Here is a tiny trained network, its code and every weight. The questions are about switching its units off for an input and a class, where a switched-off unit gives its printed mean instead of its output.

import numpy as np


def w(rows, s, z=0):
    codes = np.array(rows[::2]) - 128.0
    scale = np.full(codes.shape[1], s)
    scale[-1] = z or s
    return codes * scale


def norm(h):
    return h / np.sqrt((h * h).mean(-1, keepdims=True) + 1e-5)


def f(y):
    return y / 2 * (1 + np.tanh(0.7978845608 * (y + 0.044715 * y**3)))


def log_softmax(a):
    a = a - a.max(-1, keepdims=True)
    return a - np.log(np.exp(a).sum(-1, keepdims=True))


def net(x, mask):
    res = np.array(x, float).reshape(1, 3) / 4 @ E
    u = 0
    for l in range(2):
        y = f(norm(res) @ A[l][:, :-1].T + A[l][:, -1])
        res = res + np.where(mask[u : u + 4], y, B[l][:, -1]) @ B[l][:, :-1]
        u += 4
    return log_softmax(norm(res)[-1] @ U[:, :-1].T + U[:, -1])


A, B = {}, {}
E = w([
[242,11,93,182,146,197,120,134,181],'x0',
[49,2,116,77,172,91,90,156,121],'x1',
[179,128,141,88,231,121,185,143,128],'x2',
],0.0066)
A[0] = w([
[66,194,89,72,60,4,178,109,26,170],'L0N0',
[12,1,32,131,218,122,199,148,77,1],'L0N1',
[172,118,211,176,44,131,112,129,146,184],'L0N2',
[200,199,145,195,203,179,129,222,68,72],'L0N3',
],0.004,0.002)
B[0] = w([
[152,104,180,114,163,209,108,55,122,255],'L0N0',
[161,216,192,192,123,36,151,158,189,199],'L0N1',
[120,111,159,102,122,219,186,83,171,168],'L0N2',
[83,91,120,171,144,3,105,110,152,149],'L0N3',
],0.0081,0.0043)
A[1] = w([
[131,133,201,116,96,170,56,58,219,2],'L1N0',
[161,124,147,102,199,149,238,140,81,15],'L1N1',
[211,215,40,125,105,139,111,111,88,107],'L1N2',
[186,138,100,1,154,113,206,183,140,55],'L1N3',
],0.0079,0.006)
B[1] = w([
[137,145,65,142,122,89,153,171,127,254],'L1N0',
[125,145,31,126,17,137,131,153,154,187],'L1N1',
[39,3,189,96,169,65,34,206,125,205],'L1N2',
[55,123,107,181,64,186,59,124,72,176],'L1N3',
],0.017,0.002)
U = w([
[49,62,213,126,210,23,50,242,163,33],'0',
[41,136,13,174,3,174,81,178,95,36],'1',
[156,88,200,81,200,237,110,56,100,250],'2',
[205,225,90,177,181,65,247,92,148,15],'3',
],0.014,0.011)

Each question gives the input, the list of numbers given to net, and the class t.
The units are the neurons (one row each of A and B). Each row of codes is followed by its name. A weight is (code - 128) times the scale printed after its matrix; where a second scale follows, it is the last column's (A, B and U).
mask holds one flag per neuron, layer by layer. A switched-off neuron (its flag False) gives its mean, the last column of its row in B, instead of its output. The means were averaged over made-up inputs and are rounded, as every weight is.
A unit's drop is (log p(t) with every unit on - log p(t) with that unit switched off) / (log p(t) with every unit on - log p(t) with every unit switched off).
The circuit of an input: a set's keep is (log p(t) with only the set's units on - log p(t) with every unit switched off) / (log p(t) with every unit on - log p(t) with every unit switched off). Starting from all 8 units, units are removed one at a time, each time the one whose removal leaves the highest keep (on an exact tie, the one counted first), for as long as the keep stays at least 0.8.
circuit, biggest first: the units of the circuit, biggest drop first
top k neurons: the k neurons with the biggest drops, biggest first
k most important neurons of layer l: the k neurons of layer l with the biggest drops, biggest first
drop of u: that unit's drop, to one decimal
input [2,-4,0], class 0: top 2 neurons => [L0N0 L1N2]
input [-8,-6,5], class 2: top 3 neurons => [L0N0 L1N0 L0N1]
input [-5,-1,8], class 1: circuit, biggest first => [L1N1]
input [7,-8,8], class 0: top 2 neurons => [L1N2 L0N0]
input [-7,1,6], class 2: top 3 neurons => [L0N0 L1N0 L0N2]
input [-8,7,-4], class 2: circuit, biggest first => [L0N0 L1N2]
input [0,2,2], class 3: circuit, biggest first => [L0N1 L1N2]
input [3,3,3], class 3: top 3 neurons => [L0N1 L1N2 L0N2]
input [6,-3,7], class 1: 2 most important neurons of layer 1 => [L1N1 L1N3]
input [-3,1,3], class 3: 2 most important neurons of layer 0 => [L0N0 L0N2]
input [-6,-2,-3], class 2: top 2 neurons => [L0N1 L1N1]
input [1,2,-1], class 3: top 2 neurons => [L1N2 L0N1]
input [6,2,6], class 1: top 3 neurons => [L1N3 L1N1 L0N0]
input [5,-7,6], class 0: most important neuron of layer 1 => [L1N2]
input [-3,6,8], class 1: top 2 neurons => [L1N3 L1N1]
input [5,1,7], class 1: 2 most important neurons of layer 1 => [L1N3 L1N1]
input [5,-6,-1], class 0: top 2 neurons => [L1N2 L0N0]
input [-6,-4,1], class 2: top 2 neurons => [L0N0 L0N1]
input [-5,1,4], class 2: top 2 neurons => [L0N0 L1N0]
input [-8,-7,0], class 2: circuit, biggest first => [L0N0]
input [-2,-1,8], class 1: drop of L0N0 => 0.0
input [-5,-8,7], class 0: drop of L1N2 => 1.1
input [1,3,7], class 1: drop of L1N3 => 0.5
input [7,0,8], class 1: drop of L1N3 => 0.3
